M =
array([[ 18,  -1,  -3,   6],
       [-11,  23, -32,  14],
       [ 13,  -1,  -6,  23],
       [  2,   7,  11,  15],
       [ -3,  20,  -3,  16],
       [ 33,  12,  34,   8]])
Indices start at 0.
Report the entry in row 2 and column 0.
13
Report the entry just left of 7.
2
The entry in row 0 and column 0 -> 18
The entry at row 1, column 0 is -11
Report the entry just right of 12.
34
The entry directly above 14 -> 6
Report the entry in row 0 and column 1.
-1
Report the entry just right of the largest entry.
8
The entry at row 2, column 1 is -1
The entry directly above -32: -3
Report the entry just right of the smallest entry.
14
The entry directly above the largest entry: -3
The entry directly above 8 -> 16
The entry directly above 20 is 7

[-38.4 -33.7  17.8 -53.1  27.4]
The last entry: 27.4
The entry just left of 27.4: -53.1
The 3rd entry from the right -> 17.8
The first entry from the left? -38.4

Read these off the row that follows.
1) Read off the entry just left of 7387.
2) Read off the entry just right of 2954.
3) Read off the entry just right of the centre entry.
4) Read off the entry just right of the largest entry.
5) Read off the maximum.
(3822, 7387, 1364, 7990, 8153, 4524, 2954, 3821, 9065, 2470, 5393)
1) 3822
2) 3821
3) 2954
4) 2470
5) 9065

Questions about the table below.
1) What is the entry just left of the largest entry?
2) What is the entry just left of -159.697?
3) What is the entry just left of 29.280?
4) What is the entry just right of 126.819?
5) What is the entry just left of -123.774?
6) What is the entry just right of -10.046?
[[5.176, -95.721, -257.717, 29.280], [-74.970, 10.449, 186.472, -135.941], [15.376, -51.569, -64.205, -69.306], [-10.046, -89.799, -235.365, 23.912], [-123.201, -17.641, 72.061, -59.118], [-47.337, -5.582, 126.819, -123.774], [142.256, -69.997, -120.403, -101.266], [32.615, -43.993, -27.107, -93.728], [-18.258, 1.523, 170.530, -159.697], [-28.587, -71.921, -154.043, -3.077], [-20.224, -49.714, -62.520, -49.322], [-1.133, -49.486, -52.440, -60.116]]
1) 10.449
2) 170.530
3) -257.717
4) -123.774
5) 126.819
6) -89.799

array([-31.0, -20.7,   7.1, -24.2,  15.8,  -2.2, -13.5,  13.4, -35.0,
         1.9, -12.5, -54.1,   4.3, -17.3])
The entry just left of -24.2: 7.1
The entry just right of 15.8 -> -2.2
The entry just left of 15.8?
Answer: -24.2
The entry just left of the smallest entry is -12.5
The entry just left of 4.3?
Answer: -54.1

x =
[[ -1.9  53.3 -28.7 -30.4 -35.1 -31.8 -45.2 -20.3 -36.5]
 [ 31.8  45.3  42.3   8.2 -20.0 -20.0  -2.7  46.4   0.9]
 [ 15.1  15.1  42.7 -44.2  52.2  46.2 -35.9  32.7  38.8]
 [ -6.0  45.6  11.8 -36.8  21.4  18.1 -45.7   3.4   6.7]
 [ -2.1  28.1 -26.0 -12.6 -16.8 -34.4 -24.4  -7.5 -28.4]
 [-31.6   9.9 -57.3  19.3  15.0  13.8  19.6 -58.9   1.8]
 [ 14.9 -33.4   7.4  32.3  11.5  16.4  33.7  18.1  16.9]
 [ 20.4 -26.8  23.0  33.3 -18.3 -19.6  36.4  27.5   2.7]
 [ 12.2  38.0   4.3 -37.1  43.2  50.8 -43.3  18.4  24.1]]
Counting starts at 0.
Report the entry at row 0, column 2.
-28.7
The entry directly below 31.8 -> 15.1
The entry in row 1 and column 0 is 31.8
Report the entry in the bottom-left corner.
12.2
Report the entry in the top-left corner.
-1.9
Report the entry just left of 46.2.
52.2
The entry just left of -44.2 is 42.7
Report the entry just left of -35.9.
46.2
The bottom entry of the column that holds the largest entry is 38.0
The entry in row 0 and column 1 is 53.3
Report the bottom-right entry.
24.1
Report the entry just left of 33.7.
16.4
The median of all entries is 8.2
The entry directly above 16.4: 13.8
Report the entry directly below the largest entry.
45.3
Report the entry directly above 38.8.
0.9
Report the top entry of the column that holds the smallest entry.
-20.3
Report the entry directly below 42.7.
11.8
Report the entry just left of the smallest entry.
19.6
Report the top-right entry.
-36.5
Report the entry just right of 36.4.
27.5
The entry just left of -57.3 is 9.9
Report the entry just right of the centre entry.
-34.4
Report the entry directly above -16.8.
21.4
Report the entry directly above -18.3.
11.5
Report the entry directly below the centre entry.
15.0
Report the entry directly below -20.3.
46.4
The entry just right of the smallest entry: 1.8
The entry just right of 43.2 is 50.8
The entry directly below -12.6 is 19.3

((1.3, -0.5, 0.9, 1.2, 1.8, 1.0, 1.2, 2.6, -1.0, 1.0, -0.2, 1.5), (1.0, -1.6, 1.0, 0.1, 2.8, 0.4, -0.2, 1.5, -0.6, 0.6, -0.6, 1.6), (0.7, -2.5, 1.3, 1.1, 2.9, 0.6, 0.3, 2.3, -1.9, 0.2, -0.6, 1.4), (1.7, -0.1, 0.7, -0.4, 2.4, 0.5, -0.3, 1.2, 0.5, 0.8, -0.5, 1.5), (1.4, -0.2, 0.9, 1.2, 1.7, 1.0, 1.1, 2.6, -1.0, 0.9, -0.2, 1.2), (1.3, -1.4, 1.0, -0.1, 2.9, 0.4, -0.5, 1.5, -0.5, 0.2, -0.8, 1.2), (1.1, -0.5, 0.6, 0.3, 1.9, 0.7, 1.0, 1.7, 0.1, 1.8, 0.2, 2.6), (0.9, -1.8, 1.3, 1.5, 2.5, 0.9, 0.8, 2.8, -2.0, 0.2, -0.5, 1.0), (2.0, 0.4, 0.8, -0.1, 2.2, 0.7, -0.2, 1.6, 0.3, 0.5, -0.7, 0.9), (0.6, -2.6, 1.3, 1.0, 3.0, 0.6, 0.2, 2.3, -1.9, 0.2, -0.6, 1.4))
The entry just right of the largest entry -> 0.6
Give the minimum.
Answer: -2.6
The entry just left of the smallest entry is 0.6
Give the first entry in reading order.
Answer: 1.3
Give the entry just right of the smallest entry.
Answer: 1.3
The maximum -> 3.0
The second smallest entry is -2.5
Give the entry just left of the largest entry.
Answer: 1.0
